Below are the code and all the weights of a small trained network. Each question names an input and a target symbol and asks about switching units off, where a switched-off unit gives its printed mean instead of its output.

import numpy as np


def w(rows, s, z=0):
    codes = np.array(rows[::2]) - 128.0
    scale = np.full(codes.shape[1], s)
    scale[-1] = z or s
    return codes * scale


def softmax(a):
    e = np.exp(a - a.max(-1, keepdims=True))
    return e / e.sum(-1, keepdims=True)


def log_softmax(a):
    a = a - a.max(-1, keepdims=True)
    return a - np.log(np.exp(a).sum(-1, keepdims=True))


def net(x, mask):
    ids = ['αδηλπτ'.index(c) for c in x.split()]
    T = len(ids)
    res = E[ids] + P[:T]
    u = 0
    for l in range(3):
        r = res
        for j in range(2):
            rows = slice(2 * j, 2 * j + 2)
            q, k, v = (r @ M[l][rows].T for M in (Q, K, V))
            z = softmax(np.where(np.tri(T) > 0, q @ k.T / 2**0.5, -1e9)) @ v
            o = O[l][rows]
            res = res + np.where(mask[u + j], z, o[:, -1]) @ o[:, :-1]
        u += 2
    return log_softmax(res[-1] @ U[:, :-1].T + U[:, -1])


Q, K, V, O = {}, {}, {}, {}
E = w([
[84,26,223,1,136],'α',
[121,126,101,89,232],'δ',
[54,179,118,7,34],'η',
[133,192,243,54,211],'λ',
[32,199,235,205,121],'π',
[106,83,109,248,76],'τ',
],0.0076)
P = w([
[52,73,122,130,92],'0',
[43,124,148,114,75],'1',
[103,114,52,145,161],'2',
[174,108,218,154,118],'3',
[69,187,149,145,131],'4',
[147,141,40,180,197],'5',
[216,103,239,192,174],'6',
[91,255,142,158,186],'7',
],0.0082)
Q[0] = w([
[28,136,176,221,133],'0.h0',
[166,77,99,170,70],'0.h0',
[229,98,93,125,120],'0.h1',
[164,3,14,76,92],'0.h1',
],0.018)
K[0] = w([
[184,188,128,253,38],'0.h0',
[83,139,76,174,113],'0.h0',
[102,81,176,83,133],'0.h1',
[66,74,116,35,69],'0.h1',
],0.021)
V[0] = w([
[119,133,145,229,63],'0.h0',
[141,174,167,141,19],'0.h0',
[184,96,57,249,117],'0.h1',
[218,168,100,135,197],'0.h1',
],0.015)
O[0] = w([
[208,207,143,111,46,116],'0.h0',
[155,220,140,1,163,117],'0.h0',
[247,241,104,79,62,6],'0.h1',
[156,151,160,13,162,3],'0.h1',
],0.0073,0.0068)
Q[1] = w([
[174,150,8,211,110],'1.h0',
[131,77,173,106,133],'1.h0',
[110,150,108,150,31],'1.h1',
[198,159,25,187,117],'1.h1',
],0.017)
K[1] = w([
[60,64,96,60,11],'1.h0',
[167,119,183,111,200],'1.h0',
[107,139,214,147,38],'1.h1',
[23,119,10,61,100],'1.h1',
],0.014)
V[1] = w([
[111,183,224,152,130],'1.h0',
[100,105,149,124,2],'1.h0',
[139,182,112,171,157],'1.h1',
[124,104,187,56,53],'1.h1',
],0.014)
O[1] = w([
[39,163,184,235,85,183],'1.h0',
[191,215,83,171,68,195],'1.h0',
[83,163,175,207,211,32],'1.h1',
[97,2,92,44,63,2],'1.h1',
],0.0075,0.0054)
Q[2] = w([
[160,146,90,99,156],'2.h0',
[131,68,46,184,171],'2.h0',
[162,108,182,155,158],'2.h1',
[188,84,246,143,65],'2.h1',
],0.011)
K[2] = w([
[156,136,113,110,101],'2.h0',
[131,116,1,140,138],'2.h0',
[166,92,210,124,159],'2.h1',
[220,64,188,178,137],'2.h1',
],0.013)
V[2] = w([
[95,86,2,192,111],'2.h0',
[22,196,40,62,153],'2.h0',
[213,74,194,198,168],'2.h1',
[119,15,219,98,6],'2.h1',
],0.0089)
O[2] = w([
[218,121,64,53,114,253],'2.h0',
[80,160,44,47,140,108],'2.h0',
[252,120,150,131,114,161],'2.h1',
[147,119,87,160,3,145],'2.h1',
],0.0067,0.013)
U = w([
[204,80,152,143,51,81],'α',
[214,119,194,78,193,234],'δ',
[54,183,80,59,137,187],'η',
[51,37,147,199,162,3],'λ',
[91,188,159,225,135,135],'π',
[198,254,157,78,80,162],'τ',
],0.0063,0.0044)

Each question gives the input, a string of symbols that net reads in full, and the target symbol t.
The units are the heads (2 rows each of Q, K, V and O). Each row of codes is followed by its name. A weight is (code - 128) times the scale printed after its matrix; where a second scale follows, it is the last column's (O and U).
mask holds one flag per head, layer by layer. A switched-off head (its flag False) gives its mean, the last column of its rows in O, instead of its output. The means were averaged over made-up inputs and are rounded, as every weight is.
A unit's drop is (log p(t) with every unit on - log p(t) with that unit switched off) / (log p(t) with every unit on - log p(t) with every unit switched off).
The circuit of an input: a set's keep is (log p(t) with only the set's units on - log p(t) with every unit switched off) / (log p(t) with every unit on - log p(t) with every unit switched off). Starting from all 6 units, units are removed one at a time, each time the one whose removal leaves the highest keep (on an exact tie, the one counted first), for as long as the keep stays at least 0.8.
circuit, biggest first: the units of the circuit, biggest drop first
unit that matters most: the unit with the biggest drop
heads that matter: for each layer, one digit per head in row order, 1 if its drop is at least 0.15 and else 0, layers parted by /
input τ η η η α τ α, target α: circuit, biggest first -> (1.h1, 2.h1)
input τ δ π α η, target π: circuit, biggest first -> (0.h0, 2.h0, 1.h0)
input τ α α π α λ λ δ, target λ: circuit, biggest first -> (0.h1, 1.h0)
input π α π α δ δ α α, target δ: unit that matters most -> 0.h1
input δ δ τ τ δ, target τ: heads that matter -> 11 / 00 / 00
input η η α η δ, target η: circuit, biggest first -> (0.h0, 2.h1)
input δ τ δ η α, target η: circuit, biggest first -> (2.h0, 0.h0, 0.h1, 1.h1)
input η δ α λ δ, target λ: circuit, biggest first -> (1.h0, 0.h1)
input α π η δ δ δ α, target α: circuit, biggest first -> (2.h1, 1.h1)
input π τ δ α α, target δ: circuit, biggest first -> (0.h1, 2.h1, 1.h0, 1.h1)
input η α δ δ π π τ, target τ: heads that matter -> 01 / 00 / 00
input δ η λ δ η, target λ: circuit, biggest first -> (1.h0, 2.h0, 0.h1)
input δ τ π η α, target π: circuit, biggest first -> (1.h0, 0.h0, 2.h0)
input π δ α α τ δ η α, target η: circuit, biggest first -> (2.h0, 0.h0, 0.h1, 1.h0)
input λ τ α, target λ: unit that matters most -> 0.h0
input α π η π α, target π: heads that matter -> 00 / 10 / 10
input τ τ α η α π λ, target λ: heads that matter -> 01 / 10 / 10
input τ η α, target λ: heads that matter -> 01 / 00 / 00
input η π δ α τ δ α δ, target δ: circuit, biggest first -> (0.h1, 2.h1, 1.h1)
input π τ α λ π η, target η: heads that matter -> 10 / 10 / 11
input δ α π π η η η, target π: unit that matters most -> 1.h0
input α δ λ τ, target τ: heads that matter -> 11 / 00 / 00
input α δ δ η τ λ, target δ: circuit, biggest first -> (0.h1, 1.h0)
input α τ α τ δ, target τ: heads that matter -> 01 / 00 / 00
input η λ η λ δ λ η λ, target λ: heads that matter -> 01 / 10 / 00
input η δ δ λ α τ α α, target τ: heads that matter -> 01 / 00 / 00
input α α δ, target π: heads that matter -> 01 / 01 / 00
